Below is a small trained network, with its code and all its weights. Each question gives an input and a class and asks what happens when units are switched off, that is, made to give their printed mean instead of their output.

import numpy as np


def w(rows, s, z=0):
    codes = np.array(rows[::2]) - 128.0
    scale = np.full(codes.shape[1], s)
    scale[-1] = z or s
    return codes * scale


def norm(h):
    return h / np.sqrt((h * h).mean(-1, keepdims=True) + 1e-5)


def f(y):
    return np.maximum(y, 0)


def log_softmax(a):
    a = a - a.max(-1, keepdims=True)
    return a - np.log(np.exp(a).sum(-1, keepdims=True))


def net(x, mask):
    res = np.array(x, float).reshape(1, 4) / 4 @ E
    u = 0
    for l in range(3):
        y = f(norm(res) @ A[l][:, :-1].T + A[l][:, -1])
        res = res + np.where(mask[u : u + 10], y, B[l][:, -1]) @ B[l][:, :-1]
        u += 10
    return log_softmax(norm(res)[-1] @ U[:, :-1].T + U[:, -1])


A, B = {}, {}
E = w([
[117,201,32,162,165],'x0',
[230,74,96,118,170],'x1',
[139,143,133,89,126],'x2',
[72,139,44,183,2],'x3',
],0.0062)
A[0] = w([
[124,117,159,137,69,37],'0.n0',
[113,113,146,185,36,107],'0.n1',
[120,125,110,122,166,238],'0.n2',
[48,45,111,134,132,74],'0.n3',
[212,128,171,158,120,3],'0.n4',
[82,114,235,141,168,13],'0.n5',
[36,192,116,193,61,101],'0.n6',
[70,189,177,123,254,33],'0.n7',
[154,194,163,152,110,220],'0.n8',
[48,245,77,147,218,125],'0.n9',
],0.0065,0.0029)
B[0] = w([
[76,94,78,115,65,156],'0.n0',
[116,145,74,68,71,219],'0.n1',
[90,129,185,141,107,193],'0.n2',
[100,112,136,118,136,157],'0.n3',
[105,37,166,61,159,145],'0.n4',
[181,153,157,174,84,179],'0.n5',
[172,145,183,70,75,252],'0.n6',
[1,146,95,168,93,192],'0.n7',
[74,120,128,182,76,186],'0.n8',
[49,102,95,185,136,232],'0.n9',
],0.0055,0.0046)
A[1] = w([
[92,152,112,96,219,201],'1.n0',
[150,182,31,165,92,68],'1.n1',
[114,156,230,159,25,191],'1.n2',
[130,126,177,157,56,91],'1.n3',
[104,191,137,99,171,144],'1.n4',
[132,95,95,59,57,1],'1.n5',
[141,144,72,100,116,48],'1.n6',
[188,158,93,127,254,86],'1.n7',
[112,115,106,152,94,122],'1.n8',
[119,115,244,125,143,111],'1.n9',
],0.0088,0.0037)
B[1] = w([
[78,42,151,203,77,168],'1.n0',
[196,125,88,75,171,180],'1.n1',
[156,190,167,114,169,254],'1.n2',
[126,140,153,91,155,183],'1.n3',
[93,149,154,254,98,150],'1.n4',
[120,136,168,135,79,171],'1.n5',
[160,66,56,168,171,140],'1.n6',
[23,63,243,215,174,162],'1.n7',
[123,101,171,69,201,172],'1.n8',
[237,203,98,37,172,187],'1.n9',
],0.0071,0.0082)
A[2] = w([
[132,224,192,75,71,123],'2.n0',
[191,41,190,76,141,6],'2.n1',
[182,123,38,40,68,104],'2.n2',
[238,104,143,133,67,53],'2.n3',
[99,254,199,160,148,185],'2.n4',
[182,89,166,116,7,168],'2.n5',
[114,157,49,105,61,92],'2.n6',
[137,179,53,128,77,180],'2.n7',
[217,169,117,98,200,83],'2.n8',
[141,69,118,68,84,19],'2.n9',
],0.0096,0.0026)
B[2] = w([
[138,94,195,141,153,254],'2.n0',
[160,100,1,132,83,196],'2.n1',
[69,91,82,180,112,198],'2.n2',
[45,154,63,202,99,172],'2.n3',
[157,176,32,107,112,245],'2.n4',
[47,120,94,128,58,202],'2.n5',
[231,143,191,90,245,175],'2.n6',
[224,110,172,82,158,178],'2.n7',
[154,84,128,136,183,190],'2.n8',
[60,194,124,169,117,157],'2.n9',
],0.0083)
U = w([
[199,212,178,58,226,226],'0',
[46,151,45,191,86,217],'1',
[220,2,30,116,221,55],'2',
[74,81,182,204,220,79],'3',
[100,167,210,7,60,3],'4',
],0.0096,0.0038)

Each question gives the input, the list of numbers given to net, and the class t.
The units are the neurons (one row each of A and B). Each row of codes is followed by its name. A weight is (code - 128) times the scale printed after its matrix; where a second scale follows, it is the last column's (A, B and U).
mask holds one flag per neuron, layer by layer. A switched-off neuron (its flag False) gives its mean, the last column of its row in B, instead of its output. The means were averaged over made-up inputs and are rounded, as every weight is.
A unit's drop is (log p(t) with every unit on - log p(t) with that unit switched off) / (log p(t) with every unit on - log p(t) with every unit switched off).
The circuit of an input: a set's keep is (log p(t) with only the set's units on - log p(t) with every unit switched off) / (log p(t) with every unit on - log p(t) with every unit switched off). Starting from the 12 units with the biggest drops (on a tie, the unit counted first), units are removed one at a time, each time the one whose removal leaves the highest keep (on an exact tie, the one counted first), for as long as the keep stays at least 0.8.
units of the circuit, in order: the units of the circuit, biggest drop first
most important unit: the unit with the biggest drop
top k neurons: the k neurons with the biggest drops, biggest first
k most important neurons of layer l: the k neurons of layer l with the biggest drops, biggest first
drop of u: that unit's drop, to one decimal
input [1,-5,5,7], class 0: units of the circuit, in order -> 2.n6; 2.n7
input [4,7,8,-3], class 3: units of the circuit, in order -> 1.n7
input [7,-2,-7,-6], class 1: units of the circuit, in order -> 0.n7; 2.n6
input [-1,7,2,1], class 1: top 2 neurons -> 1.n2; 1.n8
input [1,1,0,4], class 2: 3 most important neurons of layer 1 -> 1.n1; 1.n0; 1.n7
input [-4,-7,8,-1], class 0: units of the circuit, in order -> 1.n2; 1.n9
input [4,0,-7,-4], class 1: top 2 neurons -> 0.n7; 2.n0
input [-7,7,0,1], class 1: top 2 neurons -> 2.n3; 1.n2
input [-2,0,5,8], class 4: top 2 neurons -> 2.n6; 2.n7
input [5,2,-1,3], class 2: top 2 neurons -> 1.n1; 2.n2
input [6,-5,5,1], class 0: 2 most important neurons of layer 1 -> 1.n7; 1.n1
input [-2,-6,-8,1], class 4: 3 most important neurons of layer 0 -> 0.n1; 0.n6; 0.n0
input [-3,1,8,-1], class 2: 2 most important neurons of layer 0 -> 0.n7; 0.n6
input [-7,1,8,-8], class 2: units of the circuit, in order -> 2.n1
input [7,1,2,7], class 2: top 2 neurons -> 2.n2; 1.n1
input [-2,0,0,2], class 4: drop of 2.n0 -> 0.2
input [8,2,-6,4], class 2: drop of 1.n1 -> 0.2
input [8,2,4,5], class 2: drop of 2.n7 -> 0.0
input [4,1,5,-6], class 3: 2 most important neurons of layer 1 -> 1.n7; 1.n0
input [-3,8,-6,1], class 1: most important unit -> 1.n2
